The symbols move the units like this.
DS: σ>JJ, τ>HD, φ>GT
GZ: σ>RL, τ>LT, φ>HR
FB: σ>JR, τ>CR, φ>MB
QP: σ>BM, τ>DG, φ>DC
MF: σ>ZQ, τ>MB, φ>QR
RN: σ>CQ, τ>RM, φ>MZ
TB: σ>DR, τ>SN, φ>QP
SL: σ>RL, τ>SR, φ>MQ
TP: σ>DM, τ>RH, φ>FH
TQ: σ>HD, τ>FD, φ>JJ
MR: σ>RD, τ>CC, φ>JD
TC: σ>TQ, τ>CL, φ>JD
CR: σ>JQ, τ>BC, φ>PF
GR: σ>ZQ, τ>JR, φ>BG
GS: σ>MJ, τ>FC, φ>FQ
GP: σ>RN, τ>CH, φ>CQ
ZM: σ>DT, τ>CZ, φ>RL
HR: σ>MQ, τ>JF, φ>DR
GT: σ>PR, τ>TC, φ>CP
ML: σ>MZ, τ>GP, φ>CR
PF: σ>FM, τ>ML, φ>FB
JF: σ>LH, τ>RL, φ>GZ
DM: σ>HM, τ>ZN, φ>JR
JJ: σ>TC, τ>ZQ, φ>PR
PR: σ>PG, τ>HD, φ>LQ
ZL: σ>FJ, τ>TB, φ>ZQ
LB: σ>ZL, τ>DZ, φ>CP
LT: σ>ZC, τ>ZM, φ>JF
DT: σ>FJ, τ>LB, φ>LH
CH: σ>RR, τ>QP, φ>GH
HD: σ>RT, τ>QH, φ>TC
MJ: σ>PH, τ>JR, φ>CC
QH: σ>MH, τ>JG, φ>NM
BC: σ>ZG, τ>CQ, φ>ML
RD: σ>TP, τ>FB, φ>MF
RT: σ>CL, τ>MH, φ>TQ
LH: σ>HD, τ>CP, φ>SR
SN: σ>FB, τ>FM, φ>TP
JG: σ>BG, τ>ZQ, φ>JT
FC: σ>JC, τ>HM, φ>PH
BM: σ>TB, τ>HR, φ>DT
MB: σ>FC, τ>MF, φ>RH
JC: σ>CC, τ>GS, φ>FG
FH: σ>CR, τ>SN, φ>ZN
FM: σ>CR, τ>PM, φ>RH
MZ: σ>GP, τ>ZG, φ>PM
CC: σ>FQ, τ>MJ, φ>NM
RL: σ>LH, τ>CL, φ>LT
QZ: σ>DM, τ>GP, φ>FC
RH: σ>QZ, τ>JQ, φ>SN
DR: σ>DG, τ>GZ, φ>BM
LQ: σ>GR, τ>DH, φ>JG
DH: σ>BG, τ>QZ, φ>ZQ
DZ: σ>LT, τ>JJ, φ>LT
NM: σ>GS, τ>ZS, φ>MR
RR: σ>DC, τ>LH, φ>ZG
DG: σ>HR, τ>TD, φ>RH
JT: σ>CC, τ>LQ, φ>FD
QR: σ>CQ, τ>RD, φ>HM
FD: σ>QH, τ>BG, φ>SR
PG: σ>JG, τ>DH, φ>ZS
ZN: σ>MF, τ>TP, φ>QR
FG: σ>NM, τ>FQ, φ>DH
CZ: σ>LB, τ>HD, φ>TB
MT: σ>LT, τ>LH, φ>SL
JQ: σ>ML, τ>TB, φ>HR
BG: σ>FC, τ>JD, φ>PG
ZQ: σ>DZ, τ>LQ, φ>LQ
GH: σ>QP, τ>DR, φ>RR
CP: σ>CZ, τ>TD, φ>DT
RM: σ>QR, τ>FH, φ>DM
SC: σ>FC, τ>DM, φ>MJ
SR: σ>RL, τ>DT, φ>MT
CQ: σ>CQ, τ>DC, φ>GP
JD: σ>DH, τ>NM, φ>GR
JR: σ>QZ, τ>RM, φ>SC
DC: σ>GH, τ>TB, φ>CH
CL: σ>FD, τ>FJ, φ>HD
PM: σ>BC, τ>RN, φ>JQ
TD: σ>ZC, τ>PR, φ>GZ
MQ: σ>GZ, τ>ZG, φ>DG
PH: σ>SC, τ>TP, φ>GS
MH: σ>JT, τ>BG, φ>FD
FQ: σ>ZS, τ>PH, φ>JC
ZS: σ>LQ, τ>SC, φ>CC
HM: σ>MB, τ>MF, φ>QZ
FJ: σ>CP, τ>RL, φ>ZC
ZC: σ>DZ, τ>DS, φ>RT
ZG: σ>CH, τ>GH, φ>RN

In the rows, 46 means zero.

The rows follow the links: the fewer symbols apart two units are, the more alike their rows tend to be.

Known rows, each with its unit:
[54, 63, 64, 66, 53, 43, 67, 56, 43, 56, 32, 52, 40, 31, 40, 45, 34, 56, 25, 43, 45, 36, 30, 37, 18, 65, 18, 53, 36, 45, 50, 40, 30, 27, 36, 63, 17, 64, 70, 62, 57, 46, 42, 29, 49, 41, 48, 69, 52, 46, 22, 38, 54, 21, 74, 45, 49, 34, 28, 65, 42, 47, 58, 14, 86, 66, 45] | RM
[44, 50, 41, 60, 51, 25, 30, 68, 63, 7, 67, 47, 46, 31, 34, 29, 41, 21, 51, 71, 26, 30, 68, 52, 32, 35, 27, 28, 46, 56, 50, 47, 37, 70, 41, 26, 49, 23, 43, 30, 38, 36, 36, 54, 44, 32, 53, 47, 60, 4, 41, 55, 38, 20, 44, 37, 50, 50, 44, 34, 59, 69, 33, 29, 37, 68, 25] | DH
[48, 60, 31, 53, 40, 40, 44, 42, 7, 60, 62, 54, 34, 47, 41, 42, 53, 49, 52, 39, 54, 41, 53, 55, 36, 55, 45, 50, 28, 8, 52, 60, 51, 28, 59, 52, 54, 52, 31, 73, 76, 68, 21, 58, 24, 38, 44, 74, 29, 76, 52, 41, 50, 37, 37, 43, 35, 51, 46, 60, 48, 51, 61, 43, 6, 12, 61] | MZ
[46, 15, 62, 56, 39, 51, 45, 40, 43, 68, 19, 53, 69, 57, 48, 49, 60, 79, 45, 22, 53, 55, 15, 46, 57, 31, 55, 40, 58, 31, 39, 41, 49, 15, 58, 42, 23, 49, 48, 59, 24, 45, 53, 24, 81, 40, 38, 26, 36, 35, 58, 42, 41, 63, 16, 30, 36, 37, 68, 46, 48, 28, 36, 45, 58, 59, 31] | DR
[41, 38, 41, 14, 41, 68, 46, 26, 54, 60, 40, 34, 53, 65, 59, 67, 53, 51, 53, 35, 57, 67, 47, 42, 77, 38, 78, 59, 60, 60, 41, 45, 56, 57, 48, 54, 68, 47, 39, 31, 40, 41, 68, 52, 49, 71, 42, 23, 40, 70, 59, 49, 49, 85, 44, 65, 50, 52, 52, 36, 29, 25, 49, 89, 44, 27, 65] | SR
[39, 25, 54, 25, 40, 65, 45, 33, 68, 65, 35, 45, 60, 55, 51, 67, 61, 45, 44, 37, 60, 59, 43, 22, 64, 30, 71, 58, 66, 54, 33, 38, 65, 39, 53, 39, 60, 57, 38, 38, 23, 44, 84, 37, 67, 50, 38, 6, 48, 46, 53, 50, 46, 69, 15, 52, 57, 50, 49, 31, 26, 28, 45, 75, 59, 48, 31] | TD
[47, 17, 64, 54, 36, 56, 47, 38, 40, 75, 16, 52, 68, 57, 48, 51, 57, 81, 42, 20, 56, 59, 11, 44, 56, 34, 54, 42, 59, 32, 41, 41, 47, 14, 56, 46, 24, 53, 50, 61, 23, 44, 54, 21, 81, 42, 37, 26, 36, 38, 55, 42, 44, 66, 22, 31, 38, 37, 64, 49, 44, 27, 39, 45, 63, 58, 37] | DG
[46, 47, 30, 52, 47, 31, 36, 52, 53, 12, 52, 35, 49, 52, 48, 29, 27, 44, 66, 60, 21, 49, 53, 83, 57, 44, 46, 25, 48, 67, 54, 55, 28, 81, 30, 37, 45, 17, 51, 17, 39, 34, 17, 64, 35, 58, 57, 54, 54, 23, 57, 52, 33, 45, 74, 46, 35, 44, 62, 44, 72, 60, 30, 45, 32, 55, 65] | ZS
[46, 18, 54, 67, 37, 38, 37, 49, 27, 63, 37, 63, 61, 48, 41, 36, 62, 68, 47, 30, 56, 46, 24, 49, 42, 35, 47, 33, 49, 14, 46, 48, 54, 9, 62, 31, 27, 47, 38, 70, 30, 57, 40, 30, 68, 22, 39, 37, 35, 29, 60, 45, 40, 42, 2, 20, 32, 42, 67, 47, 58, 45, 36, 32, 34, 52, 23] | RR
[56, 72, 61, 51, 51, 54, 69, 45, 35, 67, 30, 47, 35, 40, 45, 57, 40, 60, 26, 33, 50, 42, 33, 33, 29, 69, 29, 64, 33, 41, 47, 42, 35, 29, 42, 76, 29, 68, 66, 68, 71, 47, 43, 33, 44, 54, 45, 73, 45, 73, 23, 35, 60, 39, 79, 57, 49, 36, 24, 69, 34, 36, 67, 30, 80, 45, 61] | SN
[53, 53, 45, 57, 48, 40, 52, 50, 54, 25, 30, 30, 53, 51, 49, 38, 26, 62, 53, 49, 21, 48, 33, 75, 52, 50, 35, 34, 44, 74, 51, 47, 15, 67, 25, 59, 26, 28, 70, 25, 43, 26, 22, 48, 50, 66, 53, 62, 51, 31, 44, 43, 40, 50, 96, 51, 35, 36, 53, 56, 66, 47, 36, 37, 67, 66, 70] | SC
[52, 50, 40, 51, 47, 44, 49, 44, 49, 26, 32, 29, 52, 58, 55, 38, 26, 65, 57, 45, 23, 54, 32, 82, 61, 51, 45, 35, 47, 72, 54, 48, 18, 71, 29, 58, 30, 26, 67, 23, 42, 26, 20, 53, 45, 71, 54, 59, 49, 37, 51, 44, 40, 58, 95, 53, 32, 37, 60, 55, 64, 45, 38, 44, 57, 58, 79] | PH
[47, 48, 27, 48, 50, 34, 33, 50, 49, 11, 55, 33, 47, 54, 49, 29, 30, 45, 66, 60, 22, 47, 55, 84, 60, 41, 47, 25, 48, 66, 55, 54, 29, 82, 33, 41, 51, 15, 47, 19, 43, 31, 17, 67, 35, 61, 55, 55, 50, 28, 59, 50, 36, 52, 75, 48, 35, 49, 60, 43, 71, 57, 28, 48, 27, 47, 66] | NM
[46, 32, 44, 67, 35, 37, 39, 44, 10, 67, 48, 61, 50, 48, 39, 38, 62, 66, 51, 31, 55, 46, 34, 54, 38, 42, 45, 40, 38, 1, 50, 56, 52, 9, 67, 39, 36, 49, 32, 78, 54, 65, 26, 40, 49, 26, 39, 57, 27, 53, 60, 41, 43, 41, 10, 24, 28, 46, 62, 56, 57, 46, 47, 36, 14, 29, 40] | ZG
[49, 74, 36, 42, 45, 49, 55, 37, 17, 61, 57, 46, 27, 46, 45, 52, 44, 47, 44, 41, 53, 44, 53, 48, 36, 67, 42, 63, 27, 29, 50, 55, 44, 40, 49, 66, 57, 59, 46, 63, 82, 63, 29, 57, 19, 56, 46, 77, 34, 90, 40, 38, 57, 41, 66, 58, 41, 50, 31, 65, 38, 45, 69, 48, 31, 15, 74] | CR
[39, 30, 52, 20, 43, 66, 50, 33, 66, 65, 38, 44, 51, 54, 55, 66, 58, 41, 41, 40, 66, 59, 48, 23, 65, 37, 74, 60, 64, 55, 34, 36, 69, 43, 51, 41, 64, 61, 36, 37, 28, 46, 87, 41, 57, 53, 41, 8, 49, 55, 51, 51, 49, 71, 21, 57, 60, 50, 46, 30, 22, 31, 49, 77, 58, 41, 38] | CZ
[48, 19, 65, 60, 37, 48, 49, 42, 40, 76, 21, 58, 62, 51, 44, 48, 59, 73, 42, 23, 58, 53, 14, 39, 46, 39, 50, 43, 52, 25, 40, 41, 54, 4, 57, 38, 22, 61, 48, 67, 27, 54, 55, 20, 76, 30, 37, 28, 38, 38, 53, 42, 41, 51, 10, 27, 38, 37, 63, 50, 49, 35, 40, 37, 60, 60, 27] | TB
[37, 48, 38, 29, 49, 47, 36, 51, 67, 34, 74, 48, 37, 34, 39, 54, 56, 5, 46, 68, 53, 39, 83, 19, 43, 36, 53, 54, 51, 52, 41, 43, 70, 63, 52, 27, 80, 48, 25, 34, 43, 53, 74, 57, 34, 34, 46, 25, 57, 42, 43, 57, 46, 35, 17, 52, 67, 62, 30, 25, 32, 56, 47, 63, 30, 39, 20] | HD
[43, 47, 42, 54, 52, 28, 33, 67, 67, 12, 68, 51, 43, 28, 33, 32, 46, 13, 49, 75, 34, 27, 71, 41, 31, 38, 30, 32, 48, 56, 47, 47, 49, 66, 43, 21, 53, 31, 38, 32, 37, 42, 48, 54, 42, 26, 52, 40, 61, 7, 40, 55, 39, 18, 31, 36, 56, 51, 41, 30, 57, 69, 32, 33, 38, 64, 16] | LQ
[56, 60, 70, 59, 57, 47, 67, 55, 59, 50, 24, 47, 46, 33, 45, 49, 36, 53, 25, 45, 38, 37, 29, 33, 27, 58, 19, 52, 40, 62, 47, 32, 30, 36, 35, 63, 17, 56, 75, 52, 47, 38, 53, 26, 57, 44, 46, 57, 58, 38, 20, 39, 52, 30, 76, 46, 52, 30, 29, 59, 46, 43, 50, 20, 98, 79, 37] | MB
[49, 54, 38, 62, 42, 35, 44, 46, 8, 63, 60, 60, 33, 44, 38, 37, 53, 52, 49, 40, 51, 37, 46, 52, 28, 55, 37, 46, 27, 6, 52, 58, 50, 18, 59, 48, 43, 54, 35, 79, 72, 70, 19, 47, 28, 28, 43, 73, 31, 66, 49, 39, 47, 29, 31, 32, 33, 47, 48, 61, 56, 53, 56, 30, 12, 21, 49] | GP

Each walk starts at a row. The symbols on each line, taken left to right, move it on to the next unit.
Answer with the unit's row; about right is enough.
start [56, 60, 63, 69, 54, 36, 63, 59, 51, 41, 32, 48, 44, 32, 42, 38, 32, 53, 31, 48, 34, 36, 30, 47, 24, 60, 16, 42, 37, 57, 52, 38, 25, 40, 33, 57, 12, 52, 73, 51, 50, 38, 36, 28, 51, 40, 50, 68, 56, 29, 24, 39, 48, 25, 78, 43, 47, 30, 36, 61, 59, 52, 47, 11, 84, 76, 42]
σ φ τ τ τ τ φ [55, 68, 63, 56, 49, 53, 70, 45, 37, 68, 25, 47, 40, 42, 46, 54, 40, 63, 28, 33, 47, 45, 28, 36, 30, 67, 29, 62, 33, 43, 48, 40, 32, 27, 42, 75, 25, 66, 69, 65, 66, 49, 44, 29, 45, 54, 45, 72, 45, 68, 26, 34, 59, 40, 77, 53, 46, 33, 27, 69, 40, 35, 63, 29, 81, 49, 59]
τ φ σ σ [43, 24, 51, 28, 39, 67, 49, 26, 51, 71, 21, 40, 64, 69, 57, 62, 57, 71, 48, 23, 56, 68, 25, 43, 74, 34, 73, 53, 62, 51, 38, 42, 52, 35, 52, 53, 47, 51, 46, 43, 29, 40, 64, 36, 69, 63, 38, 18, 38, 58, 61, 44, 46, 85, 34, 52, 42, 43, 62, 42, 35, 20, 45, 76, 57, 41, 53]
start [45, 50, 48, 58, 56, 26, 34, 70, 66, 10, 65, 52, 43, 26, 36, 31, 42, 18, 46, 73, 33, 26, 66, 40, 28, 39, 24, 30, 47, 57, 48, 42, 44, 64, 43, 26, 46, 31, 45, 38, 39, 39, 46, 51, 45, 27, 54, 45, 63, 6, 34, 54, 42, 17, 41, 36, 56, 49, 37, 34, 57, 68, 34, 25, 45, 72, 16]
τ σ σ σ φ τ φ [48, 51, 40, 67, 40, 34, 43, 51, 8, 62, 60, 63, 37, 41, 36, 36, 53, 55, 42, 38, 58, 34, 44, 49, 23, 55, 33, 45, 29, 2, 53, 56, 51, 16, 61, 45, 39, 55, 36, 82, 65, 67, 23, 46, 35, 25, 44, 71, 33, 60, 46, 41, 50, 24, 26, 29, 36, 47, 45, 60, 50, 55, 56, 25, 19, 28, 44]
τ σ τ τ τ τ σ [41, 29, 49, 20, 40, 71, 48, 27, 59, 67, 31, 39, 55, 62, 59, 66, 53, 55, 47, 35, 62, 66, 39, 37, 75, 37, 77, 59, 65, 57, 37, 41, 60, 47, 48, 49, 61, 56, 43, 36, 29, 40, 78, 45, 61, 64, 41, 15, 44, 61, 57, 48, 50, 83, 36, 61, 52, 49, 52, 35, 23, 25, 48, 80, 57, 37, 54]
start [54, 64, 58, 63, 53, 40, 61, 57, 54, 33, 29, 40, 47, 36, 42, 40, 28, 56, 36, 50, 28, 38, 33, 55, 32, 59, 21, 42, 39, 67, 52, 42, 16, 54, 29, 63, 17, 42, 75, 39, 48, 31, 33, 37, 51, 54, 53, 68, 56, 32, 27, 40, 48, 32, 93, 49, 44, 33, 36, 61, 54, 49, 46, 20, 86, 74, 54]
σ τ σ σ τ φ [48, 22, 53, 71, 37, 35, 38, 50, 25, 61, 37, 62, 59, 47, 36, 37, 61, 65, 48, 29, 52, 42, 27, 48, 37, 36, 41, 33, 47, 12, 46, 48, 52, 10, 63, 32, 26, 47, 36, 72, 37, 58, 35, 30, 65, 18, 39, 41, 35, 30, 55, 43, 38, 38, 4, 19, 33, 41, 65, 49, 60, 46, 37, 27, 32, 53, 24]
σ τ σ σ τ φ [36, 48, 32, 35, 51, 37, 29, 55, 63, 20, 80, 46, 34, 35, 40, 41, 50, 5, 52, 73, 45, 36, 85, 35, 44, 37, 48, 42, 48, 54, 45, 48, 64, 73, 47, 23, 79, 37, 27, 31, 44, 49, 57, 64, 31, 33, 51, 33, 57, 33, 48, 59, 42, 31, 26, 48, 62, 61, 36, 26, 44, 64, 41, 55, 21, 42, 25]
start [40, 29, 45, 20, 39, 68, 47, 26, 56, 65, 35, 37, 55, 65, 60, 65, 56, 52, 50, 32, 62, 66, 41, 39, 78, 37, 80, 57, 62, 54, 38, 42, 61, 47, 51, 49, 64, 52, 38, 35, 32, 43, 73, 46, 55, 64, 42, 14, 40, 65, 62, 47, 47, 83, 34, 59, 49, 51, 56, 37, 29, 24, 48, 84, 48, 31, 57]
τ τ σ φ φ φ [38, 51, 45, 34, 52, 43, 37, 57, 69, 32, 73, 53, 38, 28, 39, 48, 52, 5, 39, 70, 53, 34, 78, 18, 34, 38, 45, 49, 51, 51, 41, 40, 67, 60, 49, 25, 71, 51, 30, 39, 41, 50, 74, 54, 38, 28, 48, 28, 62, 34, 38, 57, 49, 30, 18, 48, 68, 58, 27, 25, 30, 59, 45, 50, 40, 50, 13]
φ φ φ τ τ σ σ [44, 46, 55, 50, 57, 33, 39, 66, 72, 21, 63, 56, 41, 25, 38, 39, 49, 13, 38, 69, 40, 27, 64, 27, 31, 38, 29, 39, 49, 57, 44, 36, 55, 55, 44, 25, 49, 41, 44, 39, 35, 41, 64, 43, 48, 22, 50, 33, 65, 12, 35, 55, 42, 19, 30, 37, 63, 48, 34, 29, 52, 65, 34, 30, 52, 72, 4]
start [57, 73, 62, 53, 55, 50, 72, 49, 43, 61, 31, 47, 36, 35, 45, 52, 38, 53, 26, 40, 46, 38, 35, 30, 25, 69, 24, 62, 32, 50, 49, 39, 33, 32, 40, 72, 27, 65, 68, 63, 66, 47, 46, 30, 42, 49, 46, 71, 50, 65, 21, 36, 59, 33, 82, 54, 52, 35, 22, 66, 41, 41, 65, 25, 84, 54, 53]
τ φ σ τ τ σ [56, 57, 67, 63, 54, 44, 66, 55, 58, 45, 24, 47, 47, 35, 46, 46, 33, 56, 30, 46, 37, 39, 27, 40, 29, 59, 24, 46, 42, 65, 49, 35, 25, 39, 32, 61, 14, 55, 75, 48, 44, 34, 48, 24, 57, 47, 49, 58, 58, 35, 22, 41, 49, 32, 80, 47, 52, 30, 33, 60, 49, 45, 49, 17, 96, 79, 44]
φ τ τ τ φ [57, 64, 68, 56, 57, 51, 68, 52, 51, 52, 25, 44, 42, 39, 48, 51, 32, 60, 26, 40, 42, 39, 27, 37, 31, 61, 23, 53, 39, 61, 49, 32, 27, 40, 34, 70, 16, 58, 76, 53, 51, 35, 50, 28, 55, 52, 48, 64, 55, 46, 23, 39, 55, 37, 86, 52, 51, 31, 30, 62, 42, 40, 55, 22, 96, 68, 52]
start [36, 32, 51, 17, 44, 69, 45, 32, 64, 60, 43, 44, 53, 54, 58, 66, 56, 40, 41, 43, 65, 59, 48, 27, 70, 37, 75, 59, 64, 58, 35, 38, 67, 53, 50, 44, 69, 57, 38, 37, 29, 41, 88, 46, 58, 58, 42, 11, 48, 58, 53, 52, 53, 73, 29, 62, 61, 54, 46, 28, 18, 29, 48, 78, 55, 38, 45]
τ τ τ τ τ [40, 47, 41, 53, 53, 27, 30, 65, 62, 11, 74, 52, 39, 28, 36, 33, 46, 13, 50, 73, 36, 29, 75, 40, 33, 36, 32, 29, 47, 51, 48, 45, 53, 65, 45, 20, 57, 31, 36, 36, 41, 44, 48, 54, 38, 25, 51, 43, 59, 12, 42, 57, 38, 20, 31, 34, 55, 53, 42, 28, 57, 70, 33, 34, 30, 59, 14]
τ φ σ τ φ σ [54, 53, 48, 57, 51, 40, 51, 52, 58, 22, 28, 34, 54, 49, 49, 36, 26, 60, 51, 50, 19, 47, 34, 69, 47, 50, 31, 33, 44, 75, 52, 45, 14, 67, 27, 57, 22, 27, 71, 25, 39, 25, 24, 45, 52, 61, 53, 61, 53, 25, 41, 43, 42, 47, 96, 48, 37, 34, 52, 55, 66, 46, 35, 31, 72, 71, 63]
start [40, 53, 34, 43, 53, 33, 29, 62, 61, 16, 81, 48, 35, 30, 38, 37, 48, 6, 51, 74, 43, 31, 82, 38, 37, 37, 40, 38, 47, 50, 47, 47, 58, 70, 47, 22, 68, 36, 28, 35, 44, 48, 51, 64, 32, 31, 50, 40, 58, 25, 45, 59, 42, 24, 26, 42, 59, 60, 37, 27, 47, 68, 39, 46, 20, 45, 22]
φ σ σ φ τ φ [43, 47, 37, 54, 55, 26, 30, 66, 63, 9, 72, 49, 43, 31, 36, 30, 44, 14, 54, 74, 30, 32, 71, 48, 35, 35, 34, 28, 46, 56, 49, 48, 48, 71, 43, 21, 55, 25, 36, 30, 37, 41, 43, 58, 39, 28, 52, 42, 59, 12, 46, 57, 36, 22, 35, 36, 53, 53, 43, 31, 63, 69, 30, 34, 28, 62, 19]
φ σ φ σ σ σ σ [48, 48, 30, 47, 47, 36, 37, 46, 46, 16, 48, 30, 52, 58, 52, 32, 31, 53, 68, 54, 22, 52, 47, 86, 64, 41, 48, 28, 46, 68, 53, 54, 23, 79, 34, 47, 46, 16, 52, 20, 43, 30, 16, 63, 38, 67, 54, 57, 45, 34, 59, 48, 36, 58, 81, 48, 30, 44, 64, 48, 68, 53, 32, 50, 30, 47, 73]
start [48, 18, 57, 69, 39, 37, 40, 50, 33, 62, 34, 63, 62, 47, 41, 37, 60, 67, 47, 29, 52, 45, 22, 49, 41, 33, 44, 34, 49, 17, 45, 47, 50, 8, 63, 30, 22, 47, 39, 68, 30, 54, 40, 27, 70, 23, 39, 37, 36, 26, 56, 45, 36, 42, 5, 17, 35, 42, 68, 48, 59, 45, 37, 29, 41, 59, 23]
σ σ τ τ φ τ φ [42, 27, 48, 24, 39, 71, 49, 27, 50, 68, 27, 36, 59, 67, 60, 66, 53, 65, 47, 26, 59, 69, 33, 45, 77, 38, 77, 57, 62, 54, 39, 44, 53, 44, 48, 55, 55, 52, 44, 37, 33, 40, 67, 45, 62, 69, 41, 21, 40, 64, 61, 46, 50, 86, 41, 59, 44, 48, 57, 41, 29, 22, 48, 80, 55, 35, 63]
σ φ σ φ τ φ [40, 35, 44, 16, 40, 71, 47, 27, 54, 62, 35, 34, 55, 66, 59, 66, 52, 55, 50, 33, 58, 66, 45, 41, 76, 38, 78, 58, 62, 58, 39, 43, 57, 54, 48, 54, 64, 51, 41, 33, 37, 40, 70, 49, 53, 71, 43, 22, 41, 68, 59, 48, 51, 84, 43, 65, 48, 51, 53, 37, 23, 25, 49, 85, 50, 29, 64]
